Below is a small trained network, with its code and all its weights. Each question gives an input and a target symbol and asks what happens when units are switched off, that is, made to give their printed mean instead of their output.

import numpy as np


def w(rows, s, z=0):
    codes = np.array(rows[::2]) - 128.0
    scale = np.full(codes.shape[1], s)
    scale[-1] = z or s
    return codes * scale


def f(y):
    return np.maximum(y, 0)


def softmax(a):
    e = np.exp(a - a.max(-1, keepdims=True))
    return e / e.sum(-1, keepdims=True)


def log_softmax(a):
    a = a - a.max(-1, keepdims=True)
    return a - np.log(np.exp(a).sum(-1, keepdims=True))


def net(x, mask):
    ids = ['αβδεζηθλμπστφψω'.index(c) for c in x.split()]
    T = len(ids)
    res = E[ids] + P[:T]
    u = 0
    for l in range(2):
        r = res
        for j in range(3):
            rows = slice(2 * j, 2 * j + 2)
            q, k, v = (r @ M[l][rows].T for M in (Q, K, V))
            z = softmax(np.where(np.tri(T) > 0, q @ k.T / 2**0.5, -1e9)) @ v
            o = O[l][rows]
            res = res + np.where(mask[u + j], z, o[:, -1]) @ o[:, :-1]
        u += 3
        y = f(res @ A[l][:, :-1].T + A[l][:, -1])
        res = res + np.where(mask[u : u + 4], y, B[l][:, -1]) @ B[l][:, :-1]
        u += 4
    return log_softmax(res[-1] @ U[:, :-1].T + U[:, -1])


Q, K, V, O, A, B = {}, {}, {}, {}, {}, {}
E = w([
[122,154,123],'α',
[135,124,148],'β',
[174,54,176],'δ',
[156,88,138],'ε',
[150,110,111],'ζ',
[158,89,136],'η',
[130,138,6],'θ',
[105,167,130],'λ',
[97,183,107],'μ',
[163,78,149],'π',
[128,128,132],'σ',
[111,168,130],'τ',
[90,192,116],'φ',
[151,101,138],'ψ',
[98,186,120],'ω',
],0.019)
P = w([
[123,51,125],'0',
[225,160,143],'1',
[7,105,154],'2',
[149,120,166],'3',
[202,128,145],'4',
[66,62,115],'5',
[169,80,190],'6',
[186,151,132],'7',
[55,52,50],'8',
[136,128,200],'9',
[146,182,127],'10',
],0.017)
Q[0] = w([
[22,126,151],'0.h0',
[51,26,111],'0.h0',
[254,74,250],'0.h1',
[150,91,180],'0.h1',
[193,137,145],'0.h2',
[16,98,137],'0.h2',
],0.0087)
K[0] = w([
[157,194,157],'0.h0',
[109,167,187],'0.h0',
[103,168,250],'0.h1',
[183,84,245],'0.h1',
[128,130,117],'0.h2',
[195,163,84],'0.h2',
],0.012)
V[0] = w([
[162,154,242],'0.h0',
[44,58,181],'0.h0',
[172,223,112],'0.h1',
[53,75,71],'0.h1',
[33,152,181],'0.h2',
[52,80,255],'0.h2',
],0.0072)
O[0] = w([
[1,7,193,3],'0.h0',
[139,130,175,151],'0.h0',
[100,74,175,67],'0.h1',
[158,77,197,211],'0.h1',
[164,107,141,56],'0.h2',
[105,187,165,94],'0.h2',
],0.007,0.0036)
A[0] = w([
[141,132,193,162],'0.n0',
[255,125,102,69],'0.n1',
[125,143,188,114],'0.n2',
[139,203,90,1],'0.n3',
],0.014,0.0031)
B[0] = w([
[123,207,47,151],'0.n0',
[14,248,169,248],'0.n1',
[255,165,106,142],'0.n2',
[101,150,191,180],'0.n3',
],0.007,0.016)
Q[1] = w([
[243,88,154],'1.h0',
[51,151,113],'1.h0',
[195,193,66],'1.h1',
[190,112,255],'1.h1',
[115,102,39],'1.h2',
[118,176,116],'1.h2',
],0.009)
K[1] = w([
[120,140,167],'1.h0',
[153,5,149],'1.h0',
[188,144,88],'1.h1',
[49,168,71],'1.h1',
[64,83,88],'1.h2',
[135,145,140],'1.h2',
],0.011)
V[1] = w([
[166,55,228],'1.h0',
[246,108,183],'1.h0',
[214,98,194],'1.h1',
[254,91,110],'1.h1',
[222,60,136],'1.h2',
[93,78,119],'1.h2',
],0.0077)
O[1] = w([
[219,143,79,100],'1.h0',
[173,81,114,68],'1.h0',
[230,3,198,86],'1.h1',
[203,124,236,66],'1.h1',
[248,213,204,7],'1.h2',
[171,174,203,83],'1.h2',
],0.0045,0.017)
A[1] = w([
[65,180,1,187],'1.n0',
[210,131,223,33],'1.n1',
[221,147,57,227],'1.n2',
[125,181,176,254],'1.n3',
],0.0082,0.003)
B[1] = w([
[198,94,156,254],'1.n0',
[126,133,143,129],'1.n1',
[208,207,164,131],'1.n2',
[196,2,169,154],'1.n3',
],0.0087,0.032)
U = w([
[90,161,33,184],'α',
[175,172,137,254],'β',
[181,190,98,115],'δ',
[143,153,147,43],'ε',
[85,76,185,144],'ζ',
[178,136,164,111],'η',
[55,198,252,132],'θ',
[136,150,154,78],'λ',
[123,156,157,77],'μ',
[177,123,99,76],'π',
[135,151,135,71],'σ',
[159,115,131,155],'τ',
[143,147,138,100],'φ',
[147,163,129,108],'ψ',
[125,156,149,24],'ω',
],0.012,0.004)

Each question gives the input, a string of symbols that net reads in full, and the target symbol t.
The units are the heads (2 rows each of Q, K, V and O) and the neurons (one row each of A and B). Each row of codes is followed by its name. A weight is (code - 128) times the scale printed after its matrix; where a second scale follows, it is the last column's (O, A, B and U).
mask holds one flag per unit, layer by layer, with each layer's heads first. A switched-off unit (its flag False) gives its mean, the last column of its rows in O or B, instead of its output. The means were averaged over made-up inputs and are rounded, as every weight is.
A unit's drop is (log p(t) with every unit on - log p(t) with that unit switched off) / (log p(t) with every unit on - log p(t) with every unit switched off).
The circuit of an input: a set's keep is (log p(t) with only the set's units on - log p(t) with every unit switched off) / (log p(t) with every unit on - log p(t) with every unit switched off). Starting from the 12 units with the biggest drops (on a tie, the unit counted first), units are removed one at a time, each time the one whose removal leaves the highest keep (on an exact tie, the one counted first), for as long as the keep stays at least 0.8.
circuit, biggest first: the units of the circuit, biggest drop first
most important unit: the unit with the biggest drop
k most important neurons: the k neurons with the biggest drops, biggest first
top k neurons in layer l: the k neurons of layer l with the biggest drops, biggest first
input η δ θ δ δ ω θ θ θ ω δ, target θ: top 3 neurons in layer 0 => [0.n1, 0.n3, 0.n2]
input ζ β θ λ α, target θ: top 3 neurons in layer 0 => [0.n1, 0.n3, 0.n2]
input β θ θ θ θ, target θ: circuit, biggest first => [0.n1, 0.h0, 0.n3]
input σ ζ π μ θ θ θ β, target θ: top 2 neurons in layer 0 => [0.n1, 0.n3]
input θ ω β θ δ θ β μ, target θ: most important unit => 0.n3
input θ α τ β, target α: circuit, biggest first => [0.n1, 0.h0, 1.h1]
input θ θ β β φ ω θ, target α: circuit, biggest first => [0.n1, 0.h0, 1.h2]
input θ η τ λ β σ θ ψ τ ζ, target α: circuit, biggest first => [0.n1, 0.h0, 1.h2, 1.h1]
input θ τ θ τ θ σ ε β τ ω, target α: circuit, biggest first => [0.n1, 0.h0, 1.h1]
input θ θ ψ λ, target α: circuit, biggest first => [0.n1, 0.h0, 1.h2]
input δ τ θ ζ θ θ, target ζ: 2 most important neurons => [0.n2, 1.n0]
input θ θ β θ ζ μ θ, target α: circuit, biggest first => [0.n1, 1.h2, 0.h0]
input μ α β τ δ μ σ σ θ τ η, target θ: circuit, biggest first => [0.n1, 0.h0]
input θ θ θ ε, target α: circuit, biggest first => [1.h2, 0.n1, 0.h0]
input τ θ θ β τ, target θ: circuit, biggest first => [0.h0, 0.n1]
input θ τ β θ δ β θ μ β δ, target α: most important unit => 0.n1
input θ θ β α, target α: circuit, biggest first => [0.n1, 1.h2, 0.h0]
input θ λ ψ τ β ε η, target α: circuit, biggest first => [0.h0, 0.n1, 1.h2, 1.h1]
input η β β δ α α θ β θ β β, target θ: top 3 neurons in layer 0 => [0.n3, 0.n1, 0.n2]
input π β β θ τ ψ τ θ ω, target ζ: most important unit => 0.h0
input δ β θ, target ζ: circuit, biggest first => [0.h0, 1.h1]
input η π θ α ε π φ ψ θ ψ ζ, target θ: top 3 neurons in layer 0 => [0.n1, 0.n3, 0.n2]
input τ η θ θ δ, target θ: top 2 neurons in layer 0 => [0.n1, 0.n2]
input θ ψ β τ, target α: circuit, biggest first => [0.n1, 0.h0, 1.h2]
input θ π π δ θ θ ψ τ δ μ, target α: circuit, biggest first => [0.n1, 0.h0, 1.h1]
input η ψ θ θ π, target θ: 2 most important neurons => [0.n1, 0.n2]
input β θ τ, target ζ: most important unit => 0.h2
input θ β σ σ, target α: 2 most important neurons => [0.n1, 1.n3]
input θ δ σ, target ζ: 2 most important neurons => [0.n1, 1.n0]
